Here is a tiny trained network, its code and every weight. The questions are about switching its units off for an input and a target symbol, where a switched-off unit gives its printed mean instead of its output.

import numpy as np


def w(rows, s, z=0):
    codes = np.array(rows[::2]) - 128.0
    scale = np.full(codes.shape[1], s)
    scale[-1] = z or s
    return codes * scale


def norm(h):
    return h / np.sqrt((h * h).mean(-1, keepdims=True) + 1e-5)


def softmax(a):
    e = np.exp(a - a.max(-1, keepdims=True))
    return e / e.sum(-1, keepdims=True)


def log_softmax(a):
    a = a - a.max(-1, keepdims=True)
    return a - np.log(np.exp(a).sum(-1, keepdims=True))


def net(x, mask):
    ids = ['ΠΩβελμστ'.index(c) for c in x.split()]
    T = len(ids)
    res = E[ids] + P[:T]
    u = 0
    for l in range(3):
        r = norm(res)
        for j in range(2):
            rows = slice(4 * j, 4 * j + 4)
            q, k, v = (r @ M[l][rows].T for M in (Q, K, V))
            z = softmax(np.where(np.tri(T) > 0, q @ k.T / 4**0.5, -1e9)) @ v
            o = O[l][rows]
            res = res + np.where(mask[u + j], z, o[:, -1]) @ o[:, :-1]
        u += 2
    return log_softmax(norm(res)[-1] @ U[:, :-1].T + U[:, -1])


Q, K, V, O = {}, {}, {}, {}
E = w([
[88,135,41,36,130,74,115,134,143],'Π',
[164,94,88,121,84,96,108,85,107],'Ω',
[184,57,125,152,148,211,85,127,181],'β',
[126,154,111,91,142,149,254,96,162],'ε',
[88,146,94,113,106,17,192,152,177],'λ',
[41,238,119,160,68,171,83,83,147],'μ',
[193,151,115,45,110,165,100,139,132],'σ',
[72,108,102,58,154,195,144,194,169],'τ',
],0.017)
P = w([
[141,117,254,48,178,81,141,48,147],'0',
[177,135,63,67,29,212,197,161,146],'1',
[107,72,67,80,47,218,162,151,109],'2',
[124,69,65,89,62,192,120,173,110],'3',
[141,79,58,104,74,171,91,186,115],'4',
[160,88,55,111,89,152,77,182,125],'5',
[175,93,41,119,102,128,63,177,132],'6',
[179,98,34,129,111,121,54,171,135],'7',
[186,98,23,138,128,120,46,159,138],'8',
[185,96,4,157,147,126,42,145,132],'9',
],0.0083)
Q[0] = w([
[86,120,140,66,208,134,85,168,131],'0.h0',
[110,254,92,80,108,174,136,124,107],'0.h0',
[172,99,86,100,81,155,84,131,78],'0.h0',
[185,38,132,109,142,203,141,184,220],'0.h0',
[118,173,56,157,49,165,140,119,207],'0.h1',
[56,117,118,130,142,133,152,131,180],'0.h1',
[116,92,68,67,166,143,120,64,142],'0.h1',
[95,149,146,149,112,149,156,152,52],'0.h1',
],0.0098)
K[0] = w([
[63,195,100,86,171,150,50,181,129],'0.h0',
[135,167,139,2,169,173,151,115,90],'0.h0',
[174,93,106,90,75,168,31,55,142],'0.h0',
[108,196,168,188,161,221,121,125,147],'0.h0',
[74,203,61,197,142,162,93,145,117],'0.h1',
[133,139,156,102,78,119,122,93,104],'0.h1',
[101,173,206,212,77,121,98,146,98],'0.h1',
[160,101,130,83,177,62,161,183,116],'0.h1',
],0.0087)
V[0] = w([
[185,117,120,196,167,192,66,137,154],'0.h0',
[155,107,130,162,66,132,102,130,74],'0.h0',
[118,156,122,94,212,189,40,65,49],'0.h0',
[90,93,103,177,136,205,123,79,150],'0.h0',
[189,54,176,71,182,93,141,144,117],'0.h1',
[142,64,160,234,178,127,108,110,140],'0.h1',
[125,113,152,93,93,86,130,84,90],'0.h1',
[43,195,197,120,132,139,60,2,211],'0.h1',
],0.0072)
O[0] = w([
[54,213,143,80,126,110,146,172,199,253],'0.h0',
[118,141,118,153,192,120,186,169,178,168],'0.h0',
[111,131,106,159,147,8,135,98,139,120],'0.h0',
[90,131,125,117,107,99,193,120,174,235],'0.h0',
[69,89,172,144,254,188,160,132,115,19],'0.h1',
[132,70,172,127,124,114,75,118,89,53],'0.h1',
[111,150,85,153,185,92,125,187,174,91],'0.h1',
[179,129,209,113,118,19,146,213,220,201],'0.h1',
],0.0082,0.0046)
Q[1] = w([
[179,16,158,158,183,160,83,169,79],'1.h0',
[218,75,109,38,171,108,150,106,181],'1.h0',
[105,109,120,82,144,96,163,134,123],'1.h0',
[81,88,128,168,138,137,2,153,148],'1.h0',
[220,83,144,136,229,192,94,112,117],'1.h1',
[138,163,157,92,47,90,24,141,183],'1.h1',
[146,185,99,30,172,111,182,112,56],'1.h1',
[165,103,43,146,38,136,144,116,118],'1.h1',
],0.0093)
K[1] = w([
[86,140,61,230,114,239,52,100,52],'1.h0',
[79,102,129,96,197,182,110,61,95],'1.h0',
[106,192,138,135,172,141,109,141,121],'1.h0',
[158,85,92,145,133,145,127,172,231],'1.h0',
[84,159,102,169,102,168,12,122,140],'1.h1',
[144,79,155,84,194,86,133,89,167],'1.h1',
[138,161,161,65,96,96,120,144,101],'1.h1',
[95,120,91,144,149,127,132,79,88],'1.h1',
],0.011)
V[1] = w([
[88,73,161,164,154,178,125,141,24],'1.h0',
[118,239,82,157,107,160,127,182,204],'1.h0',
[60,64,145,90,157,141,71,202,123],'1.h0',
[204,148,161,75,243,115,160,130,129],'1.h0',
[91,155,100,69,2,129,111,161,171],'1.h1',
[196,101,117,92,39,98,208,132,99],'1.h1',
[136,142,218,124,92,197,145,129,136],'1.h1',
[80,124,111,249,122,112,173,45,204],'1.h1',
],0.0079)
O[1] = w([
[110,101,75,186,167,100,109,156,254,71],'1.h0',
[183,178,89,136,75,234,170,186,44,78],'1.h0',
[138,145,109,105,112,93,71,168,154,213],'1.h0',
[24,116,127,78,161,96,140,223,100,255],'1.h0',
[180,146,111,48,161,182,121,54,133,153],'1.h1',
[37,83,145,76,179,144,194,93,172,144],'1.h1',
[114,214,76,154,202,111,139,57,89,140],'1.h1',
[142,197,199,175,71,186,198,114,235,101],'1.h1',
],0.0084,0.0069)
Q[2] = w([
[135,81,125,168,162,181,157,172,111],'2.h0',
[44,130,72,91,91,115,144,163,120],'2.h0',
[123,8,117,184,180,148,130,95,104],'2.h0',
[2,138,96,41,92,84,167,152,133],'2.h0',
[196,163,108,87,72,138,140,103,174],'2.h1',
[212,114,122,105,108,165,148,126,200],'2.h1',
[113,71,154,123,107,64,104,136,119],'2.h1',
[225,26,138,183,139,213,100,80,53],'2.h1',
],0.012)
K[2] = w([
[99,107,42,150,153,166,154,164,33],'2.h0',
[59,175,186,195,58,53,133,138,113],'2.h0',
[211,23,90,106,112,108,195,137,77],'2.h0',
[27,176,232,149,139,43,143,90,111],'2.h0',
[12,152,107,221,125,255,125,128,113],'2.h1',
[138,155,54,209,123,188,136,108,92],'2.h1',
[127,89,154,191,126,98,128,95,23],'2.h1',
[159,13,24,60,137,192,128,83,218],'2.h1',
],0.0097)
V[2] = w([
[51,139,81,14,149,152,154,98,145],'2.h0',
[108,113,182,153,217,23,133,136,100],'2.h0',
[101,183,117,142,43,60,108,98,120],'2.h0',
[61,65,183,57,171,100,189,155,152],'2.h0',
[119,101,221,114,245,86,128,196,191],'2.h1',
[160,166,82,95,107,239,184,91,126],'2.h1',
[237,63,151,133,206,92,185,111,69],'2.h1',
[77,119,105,116,202,126,136,111,175],'2.h1',
],0.011)
O[2] = w([
[78,99,168,85,145,179,132,140,97,163],'2.h0',
[188,188,43,133,41,162,131,136,63,228],'2.h0',
[224,121,173,181,146,158,157,138,110,136],'2.h0',
[119,94,109,66,78,129,156,62,48,248],'2.h0',
[8,102,182,55,148,229,159,155,160,183],'2.h1',
[180,135,121,130,60,85,126,172,101,93],'2.h1',
[102,160,139,82,150,103,116,174,203,52],'2.h1',
[130,152,113,132,127,208,150,161,143,158],'2.h1',
],0.014,0.015)
U = w([
[135,1,153,80,96,92,60,100,100,44],'Π',
[88,110,148,157,30,122,160,157,202,72],'Ω',
[146,144,82,154,39,157,88,111,96,95],'β',
[119,103,171,187,177,132,179,82,87,88],'ε',
[68,174,116,79,202,93,145,86,161,247],'λ',
[192,174,214,35,131,112,159,122,167,91],'μ',
[111,151,132,137,163,120,120,249,77,79],'σ',
[158,148,103,159,233,127,38,101,180,210],'τ',
],0.0099,0.012)

Each question gives the input, a string of symbols that net reads in full, and the target symbol t.
The units are the heads (4 rows each of Q, K, V and O). Each row of codes is followed by its name. A weight is (code - 128) times the scale printed after its matrix; where a second scale follows, it is the last column's (O and U).
mask holds one flag per head, layer by layer. A switched-off head (its flag False) gives its mean, the last column of its rows in O, instead of its output. The means were averaged over made-up inputs and are rounded, as every weight is.
A unit's drop is (log p(t) with every unit on - log p(t) with that unit switched off) / (log p(t) with every unit on - log p(t) with every unit switched off).
The circuit of an input: a set's keep is (log p(t) with only the set's units on - log p(t) with every unit switched off) / (log p(t) with every unit on - log p(t) with every unit switched off). Starting from all 6 units, units are removed one at a time, each time the one whose removal leaves the highest keep (on an exact tie, the one counted first), for as long as the keep stays at least 0.8.
units of the circuit, in order: the units of the circuit, biggest drop first
unit that matters most: the unit with the biggest drop
heads that matter: for each layer, one digit per head in row order, 1 if its drop is at least 0.15 and else 0, layers parted by /
drop of u: that unit's drop, to one decimal
input Ω λ β λ ε β τ λ λ, target τ: units of the circuit, in order : 0.h1, 0.h0, 1.h0, 2.h0
input β β τ β σ β τ, target β: heads that matter : 11 / 11 / 01
input σ Ω Ω β, target λ: unit that matters most : 0.h0
input μ β Ω Ω β β β λ β τ, target μ: units of the circuit, in order : 0.h1, 2.h0
input μ λ σ, target μ: units of the circuit, in order : 0.h1, 2.h0
input β λ Π λ, target β: units of the circuit, in order : 0.h1, 0.h0, 2.h1, 1.h1
input β λ β λ λ, target Π: heads that matter : 11 / 11 / 11
input λ Ω τ β β β β τ, target β: units of the circuit, in order : 1.h0, 2.h1
input Ω β β λ β Ω σ, target λ: heads that matter : 11 / 00 / 01
input Ω μ β Ω ε, target Ω: units of the circuit, in order : 0.h1, 1.h1, 0.h0, 2.h0
input λ Ω Π λ λ ε β σ β λ, target τ: units of the circuit, in order : 0.h0, 1.h0, 2.h0
input τ μ λ β Ω, target τ: units of the circuit, in order : 2.h0, 0.h0
input λ λ Ω μ σ τ Ω β β, target λ: heads that matter : 11 / 11 / 01
input μ τ τ λ Ω β σ Ω, target μ: units of the circuit, in order : 0.h1, 2.h0, 1.h0
input Ω σ β Ω Π β β μ, target Ω: units of the circuit, in order : 1.h1, 0.h1, 2.h0
input λ β β λ Ω β β, target τ: units of the circuit, in order : 1.h0, 2.h0
input β μ ε, target β: units of the circuit, in order : 2.h1
input λ β Ω μ β β Ω Ω Ω, target λ: units of the circuit, in order : 0.h0, 2.h1, 1.h1
input μ Ω τ, target μ: heads that matter : 01 / 10 / 10
input τ Ω β β Π τ μ, target τ: unit that matters most : 0.h1
input τ β β Π β σ, target λ: heads that matter : 10 / 10 / 01
input β β Π μ β Π ε, target β: heads that matter : 11 / 01 / 10
input ε λ σ β β β β λ Ω μ, target ε: heads that matter : 11 / 10 / 11
input Ω μ λ β ε Ω, target Ω: drop of 0.h1 : 1.0
input ε β μ β β, target ε: drop of 1.h0 : 0.4
